Here is a tiny trained network, its code and every weight. The questions are about switching its units off for an input and a class, where a switched-off unit gives its printed mean instead of its output.

import numpy as np


def w(rows, s, z=0):
    codes = np.array(rows[::2]) - 128.0
    scale = np.full(codes.shape[1], s)
    scale[-1] = z or s
    return codes * scale


def f(y):
    return y / 2 * (1 + np.tanh(0.7978845608 * (y + 0.044715 * y**3)))


def log_softmax(a):
    a = a - a.max(-1, keepdims=True)
    return a - np.log(np.exp(a).sum(-1, keepdims=True))


def net(x, mask):
    res = np.array(x, float).reshape(1, 5) / 4 @ E
    y = f(res @ A[0][:, :-1].T + A[0][:, -1])
    res = res + np.where(mask, y, B[0][:, -1]) @ B[0][:, :-1]
    return log_softmax(res[-1] @ U[:, :-1].T + U[:, -1])


A, B = {}, {}
E = w([
[146,95,64,92,164,243],'x0',
[85,156,8,141,70,99],'x1',
[127,130,129,128,128,130],'x2',
[128,127,128,130,130,128],'x3',
[30,51,153,136,139,122],'x4',
],0.014)
A[0] = w([
[114,110,185,135,165,135,171],'N0',
[173,120,177,151,141,183,233],'N1',
[78,132,69,145,105,86,132],'N2',
[181,99,182,113,134,158,218],'N3',
[117,61,119,116,115,172,30],'N4',
[66,58,101,114,141,222,30],'N5',
[165,165,142,113,112,104,149],'N6',
[122,146,125,121,160,110,95],'N7',
[112,139,138,156,115,163,100],'N8',
[104,151,60,103,144,92,169],'N9',
[196,174,124,117,154,186,148],'N10',
[115,154,24,168,115,119,142],'N11',
[86,82,214,131,122,73,196],'N12',
[83,125,151,183,146,104,94],'N13',
[230,168,76,113,134,206,112],'N14',
[153,175,69,136,145,124,90],'N15',
[35,127,71,121,95,31,116],'N16',
[249,202,129,137,123,26,255],'N17',
[173,128,144,139,150,133,155],'N18',
[118,119,81,123,94,176,88],'N19',
[167,136,119,119,111,156,106],'N20',
[93,109,111,105,179,143,62],'N21',
],0.016,0.0058)
B[0] = w([
[125,155,192,112,128,104,196],'N0',
[98,90,125,109,188,141,211],'N1',
[103,87,66,156,100,150,191],'N2',
[110,74,131,126,185,132,213],'N3',
[134,152,103,182,164,130,164],'N4',
[174,153,125,204,179,148,211],'N5',
[135,127,124,160,150,139,167],'N6',
[128,130,128,133,119,132,126],'N7',
[139,123,125,129,130,123,128],'N8',
[138,146,96,138,96,135,183],'N9',
[106,82,70,85,162,128,210],'N10',
[154,181,107,121,72,114,215],'N11',
[120,136,254,62,83,109,233],'N12',
[118,122,150,95,96,115,167],'N13',
[85,111,117,48,79,105,242],'N14',
[149,164,111,114,88,118,176],'N15',
[93,42,40,147,107,132,219],'N16',
[174,160,129,225,197,154,252],'N17',
[113,108,123,139,153,128,166],'N18',
[142,179,125,120,109,115,174],'N19',
[114,126,112,103,120,129,159],'N20',
[161,124,119,161,143,129,155],'N21',
],0.035,0.021)
U = w([
[145,103,186,158,254,157,214],'0',
[21,7,93,76,146,135,178],'1',
[165,135,102,206,129,159,178],'2',
[101,161,97,28,99,101,6],'3',
[81,103,203,69,117,79,55],'4',
],0.0087,0.0021)

Each question gives the input, the list of numbers given to net, and the class t.
The units are the neurons (one row each of A and B). Each row of codes is followed by its name. A weight is (code - 128) times the scale printed after its matrix; where a second scale follows, it is the last column's (A, B and U).
mask holds one flag per neuron, in row order. A switched-off neuron (its flag False) gives its mean, the last column of its row in B, instead of its output. The means were averaged over made-up inputs and are rounded, as every weight is.
A unit's drop is (log p(t) with every unit on - log p(t) with that unit switched off) / (log p(t) with every unit on - log p(t) with every unit switched off).
The circuit of an input: a set's keep is (log p(t) with only the set's units on - log p(t) with every unit switched off) / (log p(t) with every unit on - log p(t) with every unit switched off). Starting from the 12 units with the biggest drops (on a tie, the unit counted first), units are removed one at a time, each time the one whose removal leaves the highest keep (on an exact tie, the one counted first), for as long as the keep stays at least 0.8.
circuit, biggest first: the units of the circuit, biggest drop first
unit that matters most: the unit with the biggest drop
k most important neurons: the k neurons with the biggest drops, biggest first
drop of u: that unit's drop, to one decimal
input [0,8,2,4,-1], class 2: 4 most important neurons : N14, N12, N11, N2
input [-8,5,-6,-6,0], class 2: unit that matters most : N17
input [-4,4,-6,4,0], class 2: 2 most important neurons : N14, N10
input [-7,0,3,2,1], class 4: 3 most important neurons : N12, N5, N13
input [1,8,-5,7,-6], class 3: 3 most important neurons : N14, N5, N11
input [8,5,3,4,1], class 2: 3 most important neurons : N5, N12, N4
input [1,5,2,-5,-8], class 3: 2 most important neurons : N14, N5
input [7,-8,3,-4,1], class 0: 4 most important neurons : N5, N16, N4, N2
input [8,3,-7,6,-1], class 3: 2 most important neurons : N14, N17
input [-5,-3,-8,1,0], class 0: 2 most important neurons : N14, N17
input [0,-3,4,2,2], class 4: 2 most important neurons : N17, N5
input [0,3,-8,-4,0], class 2: 3 most important neurons : N14, N12, N10
input [1,-6,-1,2,7], class 0: 2 most important neurons : N5, N14
input [-7,-1,7,-6,3], class 4: circuit, biggest first : N12
input [1,2,-1,6,-6], class 3: 2 most important neurons : N14, N5
input [1,8,-5,7,4], class 2: 2 most important neurons : N11, N14
input [8,1,4,3,-7], class 3: drop of N11 : 0.1
input [2,3,-3,-2,-1], class 3: drop of N17 : 0.2
input [0,-1,5,2,4], class 4: drop of N17 : 1.1
input [-1,-8,-7,1,4], class 4: circuit, biggest first : N12
input [-5,-8,-8,-4,2], class 4: drop of N12 : 1.9
